Each row was made from one walk, in order. Every step used is in the known rows, and no mark comes twice. Write each row's walk.
Each row is shifted at random along 5 fixed directions that mean nothing.
Known rows
rinun -> sazok -> dibuned -> bopep -> lizoz -> rabe -> tozuluz -> kera -> kenel: [ -44   52 -144   33 -150 -156 -117  -15 -175  250  -72 -222 -349    7
  -93  -68 -146   48  340  169 -320  386   56 -173  -50    1   87  -39
   32 -142   54  247   54  322 -160  155 -174  -20   91 -212  113   93
 -320  105 -320  159 -243   75  304 -160   26 -167   84]
bopep -> rinun -> rabe -> tozuluz -> kera: [ 248 -148   42 -151   80   84    5   59 -205 -193  159 -117 -314   14
  -42  -74  101 -121  -15  375  277 -312   -9 -138  130   40 -101  164
   53  185  162  339 -112 -162  377  392  -77 -172   48   30  -34  291
  232 -198  145 -309 -346   80   -1  225 -157  245 -143]
dibuned -> burel -> kera -> kenel -> lizoz: [  93  -28 -158  -43 -156 -166  285 -128 -146 -292  120  254 -268  -86
   40 -163 -162  120  142  183 -429  128  157  162   12   13 -253  -84
   17 -303 -197  165  250  244 -112  267    1  -45  -34 -176  146  174
   12   71 -428  162   -3   91  388 -193  399  132  129]
burel -> kera -> kenel -> lizoz -> rinun -> bopep: [ 220   92 -241 -109  -58 -273 -124 -122 -294  588 -147 -364 -161 -100
 -369   52  -23   54 -124 -451 -157  264   90  152  -47   95   92 -107
 -109 -590  409  487 -367  160 -601 -379    3  200  148 -429  -56 -233
   29   -7  134  353 -289   36  604  202   53 -128 -189]
sazok -> kenel -> lizoz -> rabe -> tozuluz -> dibuned -> kera -> burel: [ 279 -103 -146 -280    9  -17   73   12 -261 -460  403 -197 -150 -160
 -230 -167  159  145  -35  532  -53 -245  100 -171  182  -60 -251   75
  128  278 -235  376   45  103  346  442  -24  -82   60 -253   98  204
   22  -65   43 -278 -491  150  110  -82 -118  311 -219]
lizoz -> rabe -> tozuluz -> kera -> kenel -> burel -> sazok: [ -23    7  -92    7  -66   31  171  -84 -114 -272   82  251 -176  135
   80  -27 -148   33  325  443 -230 -113   50 -226    3   11 -201   33
  105 -224   -2   -6  109  133   23  364  149 -249   -9   43   34  187
  219   35 -295   -9 -216  104  111  -45  160  132   56]
lizoz -> rabe -> tozuluz -> dibuned: [-219  135 -170 -223 -149  -16  224   52 -236    8   30 -123 -299 -164
 -141  -75  -16   95  419  -59 -368  316  -33 -222   36   31   58  -23
    4 -273  -53   65   86  208 -281  408   43  -18  257 -407  -46  -59
 -263  172 -274  133 -160  -82  325 -369  176 -199   56]
rinun -> bopep -> lizoz -> rabe -> tozuluz -> kera -> burel -> dibuned -> sazok -> kenel: [ -79   -8 -127  -97 -143 -156  -81   32 -215  300  -52 -228 -224  -43
  -97  -12  -85   55  191  114 -314  375    4   38  -52  117  161  -55
  -47  -38   56  278   78  380 -166  324 -126   23   61 -307   53   25
 -423  -30 -242  161 -206   -8  397 -130  110 -163  167]
kenel -> burel -> dibuned -> sazok -> rinun -> bopep -> lizoz -> rabe -> tozuluz: [ -39    7   29 -297 -126  -33 -483   70  -56  690   65 -734  213   71
  -68  187   52  -67  -36  -19 -390  403 -153  133 -361  144  643   54
 -270 -224  130   69 -245  385  106 -145 -165  252  -31  -27 -155  119
 -367 -205 -145 -364 -210   85 -209  415 -279 -316 -261]
burel -> sazok -> dibuned -> kera -> tozuluz: [ 242   81 -174  135  -11  -95 -144  -76 -154  253  180 -189 -219  104
 -178   53   15 -114   -8 -105  -45   63  156 -186    8  -27  -89    3
   63 -542  243  388 -286    5  -94 -165 -124   45  -13 -171   43  -84
  159   90  -23   51 -188  146  215  224 -129  -14 -159]
lizoz -> rabe -> bopep -> rinun -> kenel: [ -22 -104   32  103 -106  -72   59  -39  110  -40  -28   74  214  310
   77   65  -24   -3  299  284  -49  -27   33 -119 -286    2  168   18
   95  -56  178  169  -65  324   42  211   80 -307 -170  179    7  -83
   68   51 -243   67  -55  174  122  124  184  -81  393]
tozuluz -> kera -> burel -> dibuned -> bopep -> rinun -> rabe -> lizoz: [ 131    7  -66   23    2  -10   34  -51 -125  246  245 -164 -205  -52
   52   32   55 -174  -77  238   75   78   30  -28  -14  -45    7   34
  -98 -241   91  193  -27   64  241  280 -134 -152  -14  -69  -27  107
   49  -89   21 -148 -163  114   25  163  -34  138 -143]
lizoz -> rabe -> bopep -> rinun: [ 127  -47   80  142 -109  -21   -5  -90   16   84  169 -157  223  253
  -41   43   16  -59  170  263  127  -85   88 -167 -227  -52  303   46
   65   -3   72  228  -94  255  115  136   -8 -237 -101  134  -10  -17
  -72   71  -73 -104 -131  254    4  159  -17   17  152]
tozuluz -> lizoz -> rabe -> bopep: [-165   -3  -17   54   -5  -25 -214  102  161  240 -266   10  206  212
  238  192  -96 -111  152  202 -137   44 -168  180 -237  142  245   27
 -103  206    6 -288 -104  153  139   65  -35  -87 -132  178  -55   -1
  -56  -98  -60  132  -70  -61   15  253   85 -125  461]
bopep -> rinun -> kenel -> tozuluz -> dibuned -> burel: [  40 -215  -14 -274    6   -5  -76  153   61 -451  -82   63 -151  -36
  138 -148   66   46  118  494 -105  -97 -134   12   46   82 -249  116
   59  573  -59  275  121  -17  426  511   17 -130   22   57  132  361
  190 -347 -187 -205  -74  -36  -51  129  127  177  124]
tozuluz -> kera -> burel -> dibuned -> bopep: [ 188   49  -63  188  -57 -113   74 -203  127  238  193  -82  -25  193
   -6   98   49 -136  -32  120   -3  211  167  -85 -198 -113  -70  -40
   62 -511  398  259 -171  218  -57  -20 -123 -271 -255  -32   80 -236
  149  157 -190  106  -76  296  193  199  135   13   -1]
dibuned -> sazok -> burel -> kera -> kenel -> tozuluz -> lizoz -> rabe: [ 283   11  -46  -41  -62   46 -156 -101 -254  -74  354 -237 -264  -86
  -96 -164 -147   46    2  511 -110  -74  114  -11   92  -57   46   36
  -39  212 -331  169  178  108  434  136 -142   81  142   51   67  558
 -160 -133    1 -366 -381  236 -274   18 -290  304 -437]
kera -> tozuluz -> lizoz -> rabe -> bopep: [-119  188 -117 -285 -127  -90 -134  -26 -118  194 -113 -282 -279 -130
  -91  -22 -178  -37  171   94 -318  263 -116   33   21  148  245  -10
 -142  210  -99 -146  161  131 -127  192  -58  143  238 -165   36  122
 -386 -118  -66  177  -80  -82   86 -163  -20  -35  -16]
kenel -> burel -> sazok -> rinun: [-102  -39 -208 -284 -115 -191   36   34 -212   60   53 -146 -139 -225
 -161 -115    8   72  182 -127 -627  370   20  241   13  196   94 -150
 -179 -319  -33  226   80  237 -186  -16  110  233  115 -361  -21  206
  -97    5 -216   81   73  -75  170    4  153 -176 -126]
tozuluz -> lizoz -> rabe -> bopep -> rinun: [-109   17   73   43  -62   39 -290  112   98  154 -142 -145  239  124
  276   74 -185  -97  122  444  -32  -45 -205  133 -191   52  429   67
 -197  583 -275 -252  133  100  407  240  -87  -49   19  325    0  322
 -304 -236  -30 -161  -76   -7 -328  160  -74   73  279]
kera -> tozuluz -> dibuned -> sazok -> rinun -> bopep: [-112  162 -127  -36 -244 -220  -22  -88  125  -67 -154  -51 -362  102
  -17 -153 -247   26  462  280 -429  488   26 -270 -126  -29    9 -124
   85  110  145  224  257  270 -215  286 -104 -140   27  -73  217   21
 -336  129 -644  321   83  136  161 -290  238  -99  257]
kera -> tozuluz -> dibuned -> sazok: [ 171  143    5 -100   11   62 -355  -65   19  249   78 -424 -280   24
 -105   65   28 -158 -108  185   63   94  -67 -275   20  -34   45  122
   53  136   82   14 -135  -50  201  -50 -159   99   78   45   37   87
  -41 -243  101 -189 -225   89 -183  218 -366   76 -311]
sazok -> kenel -> kera -> burel -> dibuned -> bopep: [  33  -48 -139  -57  -95 -200  -28  -72   98  173  -48 -221  153  119
 -131  163  159   50  -47  -96 -406  387   21  -76 -252  -48   75  -80
   25 -414  483  268 -224  385    9 -175  -41 -127 -166  -38   25 -378
   64    9 -198  162 -107  149  247   93  127 -275  -74]
kenel -> tozuluz -> dibuned -> burel -> sazok -> rinun: [ 100  -39  -13 -116 -158 -123 -270  -71  284  -30    1 -280  115  344
  -55   36  -57   19  229  311 -314  135   16  -88 -317   34   90   26
  108   42  402  328 -178  194  -64  -65  -69 -147 -231   25  151  -72
  -35   98 -533  -67 -132  297    6  282   80 -125   67]
tozuluz -> kera -> burel -> dibuned: [  24   95  -39   89  -72  -65   48 -141  109  293  101 -119  -12   93
   66  116   -5 -103   -3   52 -139  305   44  -59 -194 -100   74  -43
 -100 -485  303   71  -56  211  -69   15  -57 -161 -135   32   13 -160
   40   88 -178   59   -3  165   15   88   98  -69  -99]
kera -> burel -> dibuned -> bopep -> rinun -> sazok -> kenel -> tozuluz -> lizoz: [  60  -21 -156 -221  -62 -311 -242  -14  225  544 -110 -428   93  241
 -133  259  233 -128    0 -180 -431  618   -5  233 -452  169  220    0
  -25 -437  538  300 -494  558 -380 -206 -108   11 -353 -167  -67 -426
  130   51 -293  325  -76  118  376  499  156 -510  279]
dibuned -> kera -> burel -> sazok: [-235   14  -46   47  -52   51  160   22 -251    6   -2  331 -411 -238
  384  -93 -312  -49   68  214 -243   88 -101   93  148   -7  -69  -40
 -320 -136 -354 -302  547  -85  127  402    0   25  197  110   58  512
  -73 -248 -182 -229  217 -169 -213 -255  113  146 -109]
dibuned -> bopep -> rinun -> kenel: [-114 -142   16    1  -37  -82 -251  108  152  236 -373  -51   63  134
  186  116  -10  -84   22   85  -42  135 -198  143 -211  134  180   36
  -34  269  196  101  -85   92  319   -6 -141  -66  -45  178   37   44
  -37 -415 -100   -6   86  -61   20  276   94 -137  329]
burel -> kera -> kenel -> tozuluz -> dibuned: [ -86   83 -152  191 -110  -76   26  -74  -70  -22 -168  228 -199  -81
  115  -78 -265  121  175  117 -246  143  -27 -150   70  -15 -267  -84
  -38 -155   10   81  235   -4 -210  165   44  -72  209  -28  151   94
   -5  -90 -317  147   25  -10  131 -235  245  121  -87]
bopep -> lizoz -> rabe -> tozuluz -> kera: [  25   -8   14   56   57  119 -141   99  -81  114  -62  -18 -136   59
  165  114  -15 -127   12  343   52 -104 -137  -51   60  254   28  155
  -64  252  -92 -168 -101   26  345  326 -100  -43   -3   25  -45  163
  -36 -207  121 -156 -221 -125  131  168  -41   63  136]
kenel -> kera -> tozuluz -> dibuned -> bopep -> lizoz: [ 313   94  -57  164  -52  -54 -189 -176  -24  313  101 -268 -196   96
  -94    7  -68 -156 -131  192   91   61   94 -249   38    8 -105   18
   86   -1  367  191 -136  -65  192  -71 -229 -145  -22  -77  186  -17
  -77  -32    8 -128 -195  233  217  210  -95  194 -299]
kera -> tozuluz -> dibuned -> burel -> sazok: [ 239  113   -5    6 -143 -132 -150 -220  305 -112  127 -164  -24  405
  -43   50  -85  -99  114  376 -210  118  130 -248 -288  -82  -28   52
  225 -136  314  155 -124  276  -81  -35  -89 -180 -317  179  213 -128
   79  118 -483   70  -80  369   50  216   55   28  149]
kera -> burel -> dibuned -> bopep: [ 318    2 -181 -119   75  -75  127  -53 -271  144  574 -298 -272 -264
 -297  -74  387 -115 -275 -145  127  136  219   30  176  -40 -267   42
  104 -338 -190  429 -166  127  -89  209 -132   77  -29 -506  -36  -92
  147   62  181  -62 -158   91  337  149  -93  131 -212]
tozuluz -> dibuned -> burel -> kera -> kenel -> lizoz -> rabe -> bopep -> rinun: [  10  -32  -91   51  -79  -36  -84   38   20  156   19 -131  -69   -7
  126   57   79  -73   80  183 -202  218  -76  -79 -128   -7  -24   41
  -23 -104  -50  123  -68  194  238  242 -113  -80  -33  -80   44   28
  -20 -177 -223  -84  -81   24  171  176  137  -10  166]
kenel -> kera -> burel -> sazok -> dibuned -> bopep -> rinun: [ 199  -22 -153  217    0 -118   29  -84  -84  243  142   42 -215   25
   35    6   55 -163  -69   39 -122  183  136  -22   48   63 -222  -62
  -15 -315  213  262  -73   32  165   48  -87 -148 -108  -91   67   36
  202   15  -70  -30   38  110  272  254  107   64 -138]
dibuned -> bopep -> rinun -> lizoz -> rabe -> tozuluz -> kera -> burel -> sazok -> kenel: [ 166 -140  -55   92   47    2 -165   87  -93 -135   71   68 -168   68
  183  -66  -33 -128  -45  593  174 -274  -24   40   81  104 -142   95
   70  531 -206  244   81  -56  696  424 -183 -199  -42  136  139  446
   61 -390  -12 -265 -175   68  -36  264  -37  362  184]
kera -> burel -> dibuned -> sazok -> kenel -> tozuluz: [ 209    3  -95 -226   46    7  -90   -5 -190  113  452 -383 -193 -209
 -180  -21  247  -43 -206   91  -59  161   60   -2   85  -51  -64   83
  -22 -108 -236  247  -46  149  107  198  -66  164   36 -200  -71  131
   66 -117  111 -261 -220   73 -108  145 -267   63 -405]
rabe -> tozuluz -> dibuned -> burel -> kera -> kenel -> lizoz -> rinun: [  67  107 -277 -325 -134 -224  116  -17 -231 -139  -41 -168 -410  -97
 -240 -131  -42   81  236   46 -428  351   78  -69   -6   97 -186  -70
  100 -254  137  298  -58  187 -396  281  -76   31   48 -522  127  -49
 -122   70 -452  274 -173   63  620 -142  289  -62  202]
bopep -> lizoz -> rinun -> rabe -> tozuluz -> kera: [ 238   44  -48 -201 -109 -179  -73  -38 -104  168    3 -434 -134  131
 -228    0  -45  -23  105  115  -99  159   54   71 -168  141  323   33
  -40  -64  355  384 -271  302 -243   72 -120   -2  -67 -221    7  -54
 -190  140  -72  102 -372  145  451  152   54 -110  170]
dibuned -> kera -> kenel -> burel: [-112  -27 -168 -357  -64  -80  103  -66 -339  214 -124  -85 -470 -345
  -80  -29  -75   62  -50 -217 -358  274 -103  115  105   10  -21  -20
 -250 -429   77  -77  103   30 -208  -22   11  151  277 -296  -37  122
   -4 -271   14   27  -95 -163  284 -141   81  -60 -315]
rabe -> lizoz -> rinun -> bopep: [ 114  -36 -153 -259  141 -120 -154  179 -269  219 -126 -145  -66  -55
 -131   37  153 -121 -120  -70   93  -94  -17  223   32  224   48   -5
  -54   95  -18  183 -315  -43  -44   81   -2   96  -30 -336 -167   61
  151 -100  246  133 -184 -137  353  380  -47   -8  292]
dibuned -> burel -> sazok -> kera -> tozuluz: [ 213  -42  -39 -142  -27   -8  -93 -105 -101   34  199 -130 -160  117
  -30   86   18  -92 -131   70 -260  -43   93   72  -73   -5   37   59
   -9 -405   79  120 -113   82  158 -105  -84   57 -147   73    8  137
  218 -104  -89 -134 -142  138    3  273 -103   33 -214]
rinun -> kenel -> kera -> burel -> dibuned -> bopep -> lizoz -> rabe: [ 194  -24  -45 -141 -128 -152  -64 -143   28  127  164 -302  123  157
  -93    4  -85   96  -33  212 -202  107   93   18 -254 -109  143   18
   23 -254  324  293  -62  370  -61   -4    1 -102 -132   76  110  -65
  -57   14 -213 -114 -266  295  151  132   24    3 -105]

Write each row's walk
[-169   -3 -217 -229 -126 -231 -147   57   76  226 -412 -224  -99   -1
  -73  115   18   63  116 -111 -575  515 -176  -41 -165  126  114  -95
  -75  -72  516  172 -133  273   80  -58  -73  -53   54 -128   65 -252
 -143 -176 -238  300  -77  -77  341  -36  209 -336   38] => sazok -> kenel -> kera -> tozuluz -> dibuned -> bopep -> rinun -> lizoz
[  13   79  -46 -287  -17   78 -353   52  -83   80   76 -402 -243 -168
    0   30   11  -80 -116  280 -211   66 -198 -127   98   50   58  126
  -94  308 -237  -90   92  -22  411  178 -100  223  189    3   48  296
 -155 -437   49 -319 -164  -84 -281   97 -307  128 -339] => kera -> tozuluz -> dibuned -> burel -> sazok -> kenel -> lizoz
[ 226 -108  -57 -388   23  -79  -91   45 -115 -268  149 -327 -102   32
 -141 -122  113   40  -12  432  -55 -199    3  -68  -29    5   79   53
  -45  250   79  490  -97   97  331  282   16 -122  -66   16  -30  204
  118 -136   -3 -221 -364  159  -20  226 -152  189 -106] => sazok -> rinun -> kenel -> lizoz -> rabe -> tozuluz -> kera -> burel
[-116  -31 -121 -130  -47   29 -158   71 -104   97   11  -43 -345 -139
  136  -73 -125  -14  186  358 -231   55 -129   52  150  209 -110   30
 -152  306  -79  118  223  -95  295  439  -78  -65  205 -157   91  377
 -152 -216 -163 -224 -103  -74  -54   -2   30  135 -226] => kenel -> tozuluz -> kera -> burel -> sazok -> dibuned -> bopep -> rinun -> lizoz -> rabe
[ -19   62  -92 -574  -77 -112 -256  106 -271  578  -60 -695 -159 -166
 -169   41  -67  -10   14 -103 -251  230 -179  291 -149  193  538   27
 -372  -55  160  143 -175  124 -203    9  -68  293  184 -320 -176  143
 -346 -115   71 -223 -341  -72   99  219 -177 -212 -186] => kenel -> lizoz -> rinun -> rabe -> tozuluz -> dibuned -> kera -> burel
[ 169  -25   21   16   -6  109  -34  -46 -211  -81  283   15 -221  -59
  150  -12  -30 -120 -144  349  -64 -202   36   37  108   42 -107   85
  -37  -41 -339  -58  153   -1  451  323 -149  -11    5   54   73  386
   38 -260    1 -324 -150   71  -63  129  -77  334 -177] => dibuned -> burel -> kera -> tozuluz -> lizoz -> rabe -> bopep
[ 208    3  -30  -16   71  101 -278   60 -125  290  214 -401 -243    7
  -25  112  273 -231 -187  105  193  -60  -51 -309   54  -18   12  170
  -52    0   56  199 -291 -107  546  227 -368 -115   25  -83  -26   -6
   18 -214  206 -351 -295   68   31  292 -336  139 -254] => sazok -> dibuned -> kera -> tozuluz -> lizoz -> rabe -> bopep -> rinun
[  27  -78   17  -23    2   83  -73   15 -189  152   70 -132  -62   -7
   17   45   54  -87   41  216  103 -140  -70 -173   32   48  110   93
  -30   83   -3   91  -20   31  343  271   26 -120  127   50  -60  167
   50 -260  191 -234 -189    7  -21  165 -140  112 -136] => lizoz -> rabe -> bopep -> rinun -> kenel -> kera -> tozuluz
[ 265  -48  -38  -21   -9   -5 -231  -74  -23 -104  380 -125   20  109
   27  -40  -17  -75  -91  466 -176 -168  115   20  -16   32 -130   59
   11  -21 -110   93    5   51  324   56  -96    1 -155   73  153  367
  107  -87 -154 -399 -167  245 -189  338 -168  292 -248] => kenel -> burel -> sazok -> dibuned -> kera -> tozuluz -> lizoz
[ 190  -38   77   96   21   64 -157  -92  139 -265   58  143   -9  412
  260   28 -152 -105   -1  659  112 -439   54 -262 -111 -117  -81   75
   61  279  202   32   78 -144  413  295 -194 -462 -264  527  149  201
  247  -45 -210 -230 -173  307 -275  158 -120  392  -18] => sazok -> kera -> tozuluz -> lizoz -> rinun -> rabe -> bopep
[ 332  -93 -203 -349   61 -115 -271  -51 -247   81  232 -437 -208 -202
 -327  -50  201   14 -300   48  -93  -32   25  126  125   21  -94  114
    4   35 -139  339 -216   81  145 -124   -2  234   94 -216  -16  201
  179 -373  247 -139 -358   38  183  363 -268  211 -339] => kera -> kenel -> burel -> sazok -> dibuned -> bopep -> rinun -> lizoz
[ 182 -125  -19  -88  -56  -30 -113  -57  -10 -201  128   39  -58  249
  163   39  -93  -81   29  488 -270 -169   52   82 -160   -2   21   81
   25  -56  -31  119   36  164  388  197  -60 -122 -223  290   99  330
  235 -209 -258 -161 -146  191  -75  305   14  167  103] => dibuned -> burel -> sazok -> kera -> tozuluz -> lizoz -> rabe -> bopep -> rinun -> kenel
[  74   97 -150   41  -87  -35  186  -92 -245  236  323 -184 -345 -268
  -66  -83   35  -67   27   98  -75  288   87  -58  133  -53  -46  -35
  -97 -286 -114  243  142  160   54  369 -135  -58  169 -365   44   84
 -192   42    5  -19 -139   50  226 -164   79  121 -227] => tozuluz -> kera -> burel -> dibuned -> bopep -> lizoz -> rabe
[-140  -17  -96  159   -2   76 -109  247 -308  215   97  -76 -256 -233
  190  -92  -48  -90  174  170   78  148 -129 -138  135   -4   30   13
 -121  136 -437  194  178  -40  422  536 -192   72  257 -102 -104  387
 -197 -182   -9 -193  -82 -160 -165  -67 -129   63   21] => burel -> dibuned -> sazok -> rinun -> rabe -> bopep -> lizoz
[ 350   42 -144   95  -21 -125  -83 -122 -132   50  159  -75 -252   93
  -63 -131  -91 -134   -4  350   -6  -25  198 -125   83   18 -297  -41
  127   45  223  329  -49   -6  186  139 -193 -231  -95 -143  207  206
  143  125  -92  -26 -265  272  247  230   19  312 -163] => kenel -> kera -> tozuluz -> lizoz -> rinun -> sazok -> burel -> dibuned -> bopep
[-162   -2  -23  247  -31   75 -223   70  273  128 -227  164  -19  249
  415  125 -142  -55  257  446 -157  126 -173 -252 -214 -109  -44   49
   -6  146   13 -163   40   46  403  189  -95 -251 -112  392   20  119
  101 -140 -341 -107  -57   25 -240  132   36  -43  235] => tozuluz -> dibuned -> sazok -> kera -> kenel -> lizoz -> rabe
[ -28 -181  -15 -150   46  -13 -199  184  -57  -26 -205  -55 -269  -80
  157  -31   84  -72   77  359 -149  123 -183  -31   48  114  -75   88
 -101  386   14  172   46   36  363  333  -36  -47   67   67   32  395
  182 -373  -25 -184 -105 -131 -131  212  -28  -27  -22] => bopep -> rinun -> sazok -> kenel -> tozuluz -> dibuned -> kera -> burel
